Here is a tiny trained network, its code and every weight. The questions are about switching its units off for an input and a class, where a switched-off unit gives its printed mean instead of its output.

import numpy as np


def w(rows, s, z=0):
    codes = np.array(rows[::2]) - 128.0
    scale = np.full(codes.shape[1], s)
    scale[-1] = z or s
    return codes * scale


def norm(h):
    return h / np.sqrt((h * h).mean(-1, keepdims=True) + 1e-5)


def f(y):
    return np.maximum(y, 0)


def log_softmax(a):
    a = a - a.max(-1, keepdims=True)
    return a - np.log(np.exp(a).sum(-1, keepdims=True))


def net(x, mask):
    res = np.array(x, float).reshape(1, 6) / 4 @ E
    u = 0
    for l in range(3):
        y = f(norm(res) @ A[l][:, :-1].T + A[l][:, -1])
        res = res + np.where(mask[u : u + 4], y, B[l][:, -1]) @ B[l][:, :-1]
        u += 4
    return log_softmax(norm(res)[-1] @ U[:, :-1].T + U[:, -1])


A, B = {}, {}
E = w([
[130,139,115,143,116],'x0',
[7,101,76,127,153],'x1',
[129,136,118,141,118],'x2',
[128,128,123,136,121],'x3',
[212,103,17,126,202],'x4',
[134,115,188,254,191],'x5',
],0.0048)
A[0] = w([
[125,93,152,205,160,176],'L0N1',
[2,72,71,140,157,253],'L0N2',
[77,229,183,48,10,111],'L0N3',
[126,119,76,153,74,207],'L0N4',
],0.0065,0.0012)
B[0] = w([
[118,159,150,141,213,206],'L0N1',
[48,106,85,99,94,254],'L0N2',
[141,1,156,132,125,234],'L0N3',
[146,107,188,67,168,164],'L0N4',
],0.0086,0.0049)
A[1] = w([
[29,91,90,160,149,109],'L1N1',
[192,101,100,67,45,147],'L1N2',
[145,103,183,134,174,9],'L1N3',
[53,156,255,196,82,65],'L1N4',
],0.0085,0.0012)
B[1] = w([
[46,115,135,162,174,254],'L1N1',
[109,110,138,61,198,221],'L1N2',
[171,127,131,152,47,184],'L1N3',
[155,254,139,57,152,230],'L1N4',
],0.0098,0.0054)
A[2] = w([
[18,98,13,34,69,1],'L2N1',
[2,160,13,168,28,50],'L2N2',
[163,66,111,248,184,70],'L2N3',
[90,145,98,72,219,131],'L2N4',
],0.0085,0.0022)
B[2] = w([
[160,195,162,253,59,254],'L2N1',
[223,89,149,34,168,205],'L2N2',
[148,66,147,189,129,172],'L2N3',
[118,134,57,89,117,253],'L2N4',
],0.013,0.0063)
U = w([
[162,10,219,24,84,47],'0',
[190,118,56,4,154,113],'1',
[184,233,203,111,125,220],'2',
[205,63,163,224,146,122],'3',
[41,79,179,166,12,213],'4',
[142,188,39,174,31,92],'5',
[14,191,146,97,172,196],'6',
[61,60,67,192,214,9],'7',
],0.011,0.0015)

Each question gives the input, the list of numbers given to net, and the class t.
The units are the neurons (one row each of A and B). Each row of codes is followed by its name. A weight is (code - 128) times the scale printed after its matrix; where a second scale follows, it is the last column's (A, B and U).
mask holds one flag per neuron, layer by layer. A switched-off neuron (its flag False) gives its mean, the last column of its row in B, instead of its output. The means were averaged over made-up inputs and are rounded, as every weight is.
A unit's drop is (log p(t) with every unit on - log p(t) with that unit switched off) / (log p(t) with every unit on - log p(t) with every unit switched off).
The circuit of an input: a set's keep is (log p(t) with only the set's units on - log p(t) with every unit switched off) / (log p(t) with every unit on - log p(t) with every unit switched off). Starting from all 12 units, units are removed one at a time, each time the one whose removal leaves the highest keep (on an exact tie, the one counted first), for as long as the keep stays at least 0.8.
units of the circuit, in order: the units of the circuit, biggest drop first
most important unit: the unit with the biggest drop
k most important neurons: the k neurons with the biggest drops, biggest first
top k neurons in layer l: the k neurons of layer l with the biggest drops, biggest first
input [-8,7,-5,3,5,-1], class 5: units of the circuit, in order	[L2N1]
input [-8,6,-1,-7,-7,-7], class 4: 2 most important neurons	[L2N1; L0N3]
input [1,4,4,-3,-1,6], class 6: 2 most important neurons	[L1N4; L0N3]
input [8,8,-5,8,-2,-7], class 4: units of the circuit, in order	[L2N1; L0N3; L1N4; L1N1]
input [-7,0,-8,5,-6,8], class 2: 2 most important neurons	[L1N4; L0N2]
input [2,6,-2,-2,-3,0], class 4: 3 most important neurons	[L2N1; L0N2; L1N1]
input [8,8,2,-4,-2,-4], class 4: units of the circuit, in order	[L2N1; L1N1; L1N4; L2N2]
input [-8,-6,8,1,0,-3], class 0: 2 most important neurons	[L0N3; L1N4]
input [5,3,5,-4,-5,6], class 6: units of the circuit, in order	[L2N1; L1N4; L1N1]
input [-6,2,1,6,-3,-2], class 4: 2 most important neurons	[L0N3; L2N1]
input [3,1,6,-4,-6,5], class 6: 2 most important neurons	[L1N4; L2N1]
input [-1,-8,3,-6,2,0], class 1: 4 most important neurons	[L2N1; L0N1; L0N3; L1N2]
input [0,-1,2,-7,-3,0], class 0: 3 most important neurons	[L0N3; L2N1; L0N2]
input [-4,-5,3,-4,-5,-7], class 0: most important unit	L0N3
input [2,5,-5,-5,-3,-7], class 4: units of the circuit, in order	[L2N1; L0N3]
input [7,8,-4,6,2,-1], class 5: 4 most important neurons	[L2N1; L0N2; L0N3; L2N2]
input [7,-4,-7,3,0,7], class 2: 4 most important neurons	[L1N4; L0N3; L1N1; L2N1]
input [-5,0,-2,-7,-8,6], class 2: top 3 neurons in layer 1	[L1N4; L1N3; L1N2]
input [-5,0,-2,-1,-7,-3], class 0: 3 most important neurons	[L0N3; L0N2; L2N1]
input [7,1,6,-7,8,-7], class 5: 4 most important neurons	[L2N1; L2N2; L1N4; L0N3]
input [4,2,2,7,-1,-7], class 4: top neuron in layer 1	[L1N4]
input [7,6,-1,-3,2,0], class 5: 3 most important neurons	[L2N1; L0N2; L0N3]
input [2,3,-7,-1,1,-8], class 5: top 2 neurons in layer 2	[L2N1; L2N4]
input [-3,4,3,8,3,0], class 5: top 2 neurons in layer 0	[L0N2; L0N3]
input [3,2,4,-1,6,-1], class 5: top 2 neurons in layer 2	[L2N1; L2N4]
input [-7,0,8,-6,0,-4], class 0: top 3 neurons in layer 0	[L0N3; L0N2; L0N4]
input [4,1,0,-7,-2,-7], class 4: most important unit	L2N2
input [-3,-6,-4,-1,-7,0], class 0: top 2 neurons in layer 0	[L0N3; L0N1]
